Below are the code and all the weights of a small trained network. Each question names an input and a target symbol and asks about switching units off, where a switched-off unit gives its printed mean instead of its output.

import numpy as np


def w(rows, s, z=0):
    codes = np.array(rows[::2]) - 128.0
    scale = np.full(codes.shape[1], s)
    scale[-1] = z or s
    return codes * scale


def norm(h):
    return h / np.sqrt((h * h).mean(-1, keepdims=True) + 1e-5)


def softmax(a):
    e = np.exp(a - a.max(-1, keepdims=True))
    return e / e.sum(-1, keepdims=True)


def log_softmax(a):
    a = a - a.max(-1, keepdims=True)
    return a - np.log(np.exp(a).sum(-1, keepdims=True))


def net(x, mask):
    ids = ['αβζθπω'.index(c) for c in x.split()]
    T = len(ids)
    res = E[ids] + P[:T]
    u = 0
    for l in range(2):
        r = norm(res)
        for j in range(3):
            rows = slice(3 * j, 3 * j + 3)
            q, k, v = (r @ M[l][rows].T for M in (Q, K, V))
            z = softmax(np.where(np.tri(T) > 0, q @ k.T / 3**0.5, -1e9)) @ v
            o = O[l][rows]
            res = res + np.where(mask[u + j], z, o[:, -1]) @ o[:, :-1]
        u += 3
    return log_softmax(norm(res)[-1] @ U[:, :-1].T + U[:, -1])


Q, K, V, O = {}, {}, {}, {}
E = w([
[106,181,151,109,56],'α',
[92,133,146,135,52],'β',
[110,78,123,2,144],'ζ',
[67,141,167,123,70],'θ',
[94,79,131,149,59],'π',
[206,135,116,135,56],'ω',
],0.0045)
P = w([
[79,173,9,189,163],'0',
[94,160,57,143,66],'1',
[113,152,73,141,69],'2',
[118,143,93,131,66],'3',
[121,135,115,119,64],'4',
[128,131,131,115,72],'5',
[133,124,143,108,80],'6',
[139,118,157,106,89],'7',
[146,114,172,102,99],'8',
[151,109,184,100,110],'9',
[156,106,197,103,124],'10',
[167,99,215,96,127],'11',
[180,95,233,94,135],'12',
[199,87,253,91,140],'13',
],0.0052)
Q[0] = w([
[184,94,198,128,22],'L0H0',
[149,88,185,124,55],'L0H0',
[77,139,137,182,202],'L0H0',
[40,126,155,135,89],'L0H1',
[200,132,138,123,3],'L0H1',
[78,194,75,140,221],'L0H1',
[149,129,128,134,155],'L0H2',
[118,120,106,93,136],'L0H2',
[121,132,90,158,135],'L0H2',
],0.02)
K[0] = w([
[202,119,189,114,166],'L0H0',
[177,120,172,97,141],'L0H0',
[102,168,63,75,150],'L0H0',
[51,29,154,161,116],'L0H1',
[192,54,104,7,141],'L0H1',
[150,165,128,217,69],'L0H1',
[134,160,123,149,178],'L0H2',
[132,107,160,157,132],'L0H2',
[133,166,90,132,110],'L0H2',
],0.018)
V[0] = w([
[43,145,101,142,98],'L0H0',
[105,132,148,94,186],'L0H0',
[72,114,210,153,101],'L0H0',
[73,123,134,77,185],'L0H1',
[106,25,93,181,118],'L0H1',
[69,187,92,171,100],'L0H1',
[129,5,65,119,157],'L0H2',
[135,113,140,231,101],'L0H2',
[114,161,71,145,206],'L0H2',
],0.017)
O[0] = w([
[184,124,64,146,224,102],'L0H0',
[128,50,82,167,88,16],'L0H0',
[157,64,156,95,180,128],'L0H0',
[71,157,102,139,226,142],'L0H1',
[144,129,191,224,136,130],'L0H1',
[21,63,155,159,95,97],'L0H1',
[247,148,208,167,155,111],'L0H2',
[87,180,125,218,86,131],'L0H2',
[221,177,24,82,99,6],'L0H2',
],0.011,0.013)
Q[1] = w([
[134,5,227,41,197],'L1H0',
[108,169,55,158,220],'L1H0',
[92,15,133,150,83],'L1H0',
[126,131,209,80,128],'L1H1',
[146,192,38,166,151],'L1H1',
[96,197,93,181,118],'L1H1',
[201,44,126,108,208],'L1H2',
[151,168,193,28,173],'L1H2',
[111,147,102,152,156],'L1H2',
],0.023)
K[1] = w([
[106,95,254,66,213],'L1H0',
[114,183,91,227,184],'L1H0',
[112,54,215,130,42],'L1H0',
[86,85,184,109,112],'L1H1',
[132,123,31,183,133],'L1H1',
[124,175,76,197,100],'L1H1',
[106,200,185,63,211],'L1H2',
[114,84,246,69,111],'L1H2',
[96,148,110,149,110],'L1H2',
],0.023)
V[1] = w([
[143,118,56,95,188],'L1H0',
[71,137,53,56,73],'L1H0',
[51,57,127,124,175],'L1H0',
[109,183,155,241,87],'L1H1',
[175,253,122,96,121],'L1H1',
[53,137,91,78,47],'L1H1',
[89,97,98,126,102],'L1H2',
[167,64,139,170,68],'L1H2',
[170,48,92,106,90],'L1H2',
],0.023)
O[1] = w([
[99,144,98,240,168,66],'L1H0',
[119,228,207,177,78,58],'L1H0',
[191,192,122,123,210,171],'L1H0',
[218,99,143,62,63,234],'L1H1',
[106,79,250,163,63,142],'L1H1',
[62,177,88,101,32,153],'L1H1',
[135,84,141,169,150,109],'L1H2',
[142,129,75,208,210,77],'L1H2',
[144,83,54,127,209,7],'L1H2',
],0.016,0.014)
U = w([
[41,161,63,138,132,61],'α',
[186,188,91,136,132,1],'β',
[57,45,175,226,171,226],'ζ',
[125,207,79,148,173,120],'θ',
[203,7,114,72,180,55],'π',
[109,127,182,94,22,190],'ω',
],0.011,0.0024)

Each question gives the input, a string of symbols that net reads in full, and the target symbol t.
The units are the heads (3 rows each of Q, K, V and O). Each row of codes is followed by its name. A weight is (code - 128) times the scale printed after its matrix; where a second scale follows, it is the last column's (O and U).
mask holds one flag per head, layer by layer. A switched-off head (its flag False) gives its mean, the last column of its rows in O, instead of its output. The means were averaged over made-up inputs and are rounded, as every weight is.
A unit's drop is (log p(t) with every unit on - log p(t) with that unit switched off) / (log p(t) with every unit on - log p(t) with every unit switched off).
The circuit of an input: a set's keep is (log p(t) with only the set's units on - log p(t) with every unit switched off) / (log p(t) with every unit on - log p(t) with every unit switched off). Starting from all 6 units, units are removed one at a time, each time the one whose removal leaves the highest keep (on an exact tie, the one counted first), for as long as the keep stays at least 0.8.
circuit, biggest first: the units of the circuit, biggest drop first
most important unit: the unit with the biggest drop
which heads matter: for each layer, one digit per head in row order, 1 if its drop is at least 0.15 and else 0, layers parted by /
drop of u: that unit's drop, to one decimal
input α ζ π, target α: most important unit => L0H0
input α ζ ω β, target α: which heads matter => 111 / 010
input ζ π π π, target ζ: circuit, biggest first => [L0H0, L1H1]
input π ω π ω ω ω π π π β, target π: which heads matter => 100 / 000
input ω π ω β π β, target π: which heads matter => 110 / 000
input β β α, target β: which heads matter => 111 / 100
input α ω β ζ, target α: circuit, biggest first => [L0H1, L1H1, L0H2, L0H0]
input ζ ζ ζ ω, target ζ: circuit, biggest first => [L0H2, L1H1]
input ω ω θ ω ζ ω ω π θ θ ω π, target θ: circuit, biggest first => [L0H1, L1H1, L1H2]
input θ α α, target θ: circuit, biggest first => [L0H1, L0H0, L1H1]
input β α ω β π ζ ω, target β: circuit, biggest first => [L0H1, L1H1]
input θ ζ π α α, target ζ: which heads matter => 101 / 110
input ω ζ π ω β ω, target π: circuit, biggest first => [L0H1, L1H2, L0H2]
input ζ ω ω ζ β ω β ω ω θ ζ π ζ ζ, target π: circuit, biggest first => [L1H0]
input ζ π π α, target ζ: circuit, biggest first => [L0H0, L0H2, L1H1]
input θ θ ω ω ζ, target θ: circuit, biggest first => [L0H1, L1H2, L1H0]
input α π ζ, target α: circuit, biggest first => [L0H1, L0H0, L1H1, L0H2]
input ω π ω ω π π ω ω θ α θ, target θ: which heads matter => 010 / 110
input ζ ω π θ, target ζ: circuit, biggest first => [L0H0, L0H2, L1H1, L0H1]
input θ ω ω ζ π ζ ω π π ω π ζ π θ, target π: most important unit => L0H2
input π ζ β π ω π ζ ω ω ω π α π ζ, target π: which heads matter => 101 / 110
input π ζ ω π β β θ π θ ω, target θ: circuit, biggest first => [L0H1, L1H1, L1H2, L0H2]
input ω ω π β ω β ζ, target β: circuit, biggest first => [L0H1, L1H1]
input π ζ θ ω θ, target ζ: which heads matter => 111 / 100
input π π ω ζ ω π π, target ζ: which heads matter => 111 / 101
input ω ω ω β θ β, target θ: drop of L1H2 => 0.2
input ω ω π ω θ ω θ ω ζ ζ β ζ, target ζ: drop of L0H0 => 1.3
input ζ π ω α ω θ π ω ζ ω β ζ ζ, target ζ: drop of L0H2 => 0.7
input β θ ζ π θ π θ π ω, target π: drop of L1H2 => 0.3
